Below are the code and all the weights of a small trained network. Each question names an input and a target symbol and asks about switching units off, where a switched-off unit gives its printed mean instead of its output.

import numpy as np


def w(rows, s, z=0):
    codes = np.array(rows[::2]) - 128.0
    scale = np.full(codes.shape[1], s)
    scale[-1] = z or s
    return codes * scale


def norm(h):
    return h / np.sqrt((h * h).mean(-1, keepdims=True) + 1e-5)


def f(y):
    return np.maximum(y, 0)


def softmax(a):
    e = np.exp(a - a.max(-1, keepdims=True))
    return e / e.sum(-1, keepdims=True)


def log_softmax(a):
    a = a - a.max(-1, keepdims=True)
    return a - np.log(np.exp(a).sum(-1, keepdims=True))


def net(x, mask):
    ids = ['αβγδζηθμπφψω'.index(c) for c in x.split()]
    T = len(ids)
    res = E[ids] + P[:T]
    u = 0
    for l in range(2):
        q, k, v = (norm(res) @ M[l].T for M in (Q, K, V))
        z = softmax(np.where(np.tri(T) > 0, q @ k.T / 2**0.5, -1e9)) @ v
        res = res + np.where(mask[u], z, O[l][:, -1]) @ O[l][:, :-1]
        u += 1
        y = f(norm(res) @ A[l][:, :-1].T + A[l][:, -1])
        res = res + np.where(mask[u : u + 4], y, B[l][:, -1]) @ B[l][:, :-1]
        u += 4
    return log_softmax(norm(res)[-1] @ U[:, :-1].T + U[:, -1])


Q, K, V, O, A, B = {}, {}, {}, {}, {}, {}
E = w([
[80,56,172,8,132],'α',
[175,220,125,60,101],'β',
[81,166,211,124,155],'γ',
[180,114,133,101,186],'δ',
[97,69,138,133,57],'ζ',
[91,152,103,49,125],'η',
[101,90,234,194,61],'θ',
[57,185,35,248,180],'μ',
[111,222,167,140,221],'π',
[108,85,231,199,179],'φ',
[135,86,62,170,136],'ψ',
[143,219,79,95,148],'ω',
],0.018)
P = w([
[170,119,234,51,131],'0',
[80,66,103,2,228],'1',
[124,79,113,17,205],'2',
[122,98,121,4,205],'3',
[194,115,135,6,178],'4',
[116,98,117,7,216],'5',
[115,99,75,4,227],'6',
[108,94,95,8,220],'7',
[135,98,122,16,227],'8',
[33,113,116,67,249],'9',
],0.0029)
Q[0] = w([
[173,89,157,78,249],'L0H0',
[147,163,96,72,251],'L0H0',
],0.015)
K[0] = w([
[167,114,109,118,249],'L0H0',
[180,173,148,49,183],'L0H0',
],0.018)
V[0] = w([
[1,178,86,181,44],'L0H0',
[24,236,135,149,54],'L0H0',
],0.0094)
O[0] = w([
[212,113,199,160,58,3],'L0H0',
[254,167,174,132,94,99],'L0H0',
],0.0083,0.0058)
A[0] = w([
[193,102,147,120,204,1],'L0N0',
[119,3,150,176,162,164],'L0N1',
[150,68,124,80,145,34],'L0N2',
[125,56,197,114,170,186],'L0N3',
],0.021,0.00088)
B[0] = w([
[106,52,110,141,202,172],'L0N0',
[162,123,12,11,110,207],'L0N1',
[67,62,119,103,98,174],'L0N2',
[83,247,167,56,90,251],'L0N3',
],0.015,0.011)
Q[1] = w([
[70,62,121,6,145],'L1H0',
[172,176,96,87,191],'L1H0',
],0.018)
K[1] = w([
[23,159,19,254,55],'L1H0',
[183,177,153,241,118],'L1H0',
],0.014)
V[1] = w([
[252,32,218,7,89],'L1H0',
[224,167,179,241,108],'L1H0',
],0.011)
O[1] = w([
[202,186,107,217,84,1],'L1H0',
[124,182,45,4,115,34],'L1H0',
],0.012,0.0098)
A[1] = w([
[106,78,132,155,42,119],'L1N0',
[249,77,196,49,68,93],'L1N1',
[100,125,122,136,1,17],'L1N2',
[148,176,79,103,225,2],'L1N3',
],0.015,0.0023)
B[1] = w([
[216,127,117,139,141,197],'L1N0',
[5,136,24,195,226,227],'L1N1',
[180,111,191,100,38,221],'L1N2',
[225,121,163,80,102,255],'L1N3',
],0.017,0.0039)
U = w([
[240,127,179,77,146,105],'α',
[149,49,198,169,108,189],'β',
[128,180,86,121,207,252],'γ',
[74,207,109,143,40,96],'δ',
[172,218,73,41,138,30],'ζ',
[88,233,246,131,174,53],'η',
[141,46,81,136,138,186],'θ',
[31,43,150,171,185,156],'μ',
[120,100,101,150,54,162],'π',
[101,40,223,114,21,123],'φ',
[178,84,200,121,238,22],'ψ',
[121,137,132,175,176,135],'ω',
],0.011,0.0035)

Each question gives the input, a string of symbols that net reads in full, and the target symbol t.
The units are the heads (2 rows each of Q, K, V and O) and the neurons (one row each of A and B). Each row of codes is followed by its name. A weight is (code - 128) times the scale printed after its matrix; where a second scale follows, it is the last column's (O, A, B and U).
mask holds one flag per unit, layer by layer, with each layer's heads first. A switched-off unit (its flag False) gives its mean, the last column of its rows in O or B, instead of its output. The means were averaged over made-up inputs and are rounded, as every weight is.
A unit's drop is (log p(t) with every unit on - log p(t) with that unit switched off) / (log p(t) with every unit on - log p(t) with every unit switched off).
The circuit of an input: a set's keep is (log p(t) with only the set's units on - log p(t) with every unit switched off) / (log p(t) with every unit on - log p(t) with every unit switched off). Starting from all 10 units, units are removed one at a time, each time the one whose removal leaves the highest keep (on an exact tie, the one counted first), for as long as the keep stays at least 0.8.
units of the circuit, in order: the units of the circuit, biggest drop first
most important unit: the unit with the biggest drop
top k neurons: the k neurons with the biggest drops, biggest first
top k neurons in layer l: the k neurons of layer l with the biggest drops, biggest first
input μ μ φ ψ, target ζ: most important unit => L0H0
input φ ψ α μ γ γ γ ω γ ω, target α: top 2 neurons => (L0N2 L0N1)
input α γ α π β μ π, target μ: top 2 neurons => (L0N0 L0N3)
input μ γ θ π, target ζ: units of the circuit, in order => (L1H0 L0H0)
input π γ θ γ γ γ δ γ π, target μ: units of the circuit, in order => (L0H0 L1H0)
input β γ α, target φ: units of the circuit, in order => (L0N2 L1H0 L1N2)
input α γ α ψ, target θ: units of the circuit, in order => (L0N1 L0N3 L1H0)
input μ ψ γ ζ γ θ, target ζ: units of the circuit, in order => (L0N1 L1H0 L0H0)
input θ γ π ζ, target π: top 3 neurons in layer 1 => (L1N2 L1N1 L1N0)
input μ γ α, target ζ: units of the circuit, in order => (L0H0 L1H0)
input δ α γ α π ω η, target μ: units of the circuit, in order => (L1H0 L0H0)
input γ γ ω β γ π, target ψ: top 2 neurons => (L0N0 L0N3)
input ψ ω ψ θ, target δ: top 4 neurons => (L1N1 L0N1 L0N3 L1N2)
input θ ζ β α δ α ψ θ, target μ: units of the circuit, in order => (L0H0 L1N1 L0N1 L1H0)
input δ φ φ β, target μ: most important unit => L0H0
input γ φ α α η η, target β: units of the circuit, in order => (L1H0 L0N3 L0H0 L0N1)
input γ α β, target γ: top 3 neurons => (L1N1 L0N3 L0N0)
input γ γ γ α θ β γ η, target β: units of the circuit, in order => (L1H0 L0N3 L0H0 L0N2)
input α γ ψ γ θ η β, target γ: top 4 neurons => (L1N1 L0N3 L0N2 L1N3)
input α γ γ ψ γ θ, target δ: top 2 neurons in layer 0 => (L0N3 L0N1)
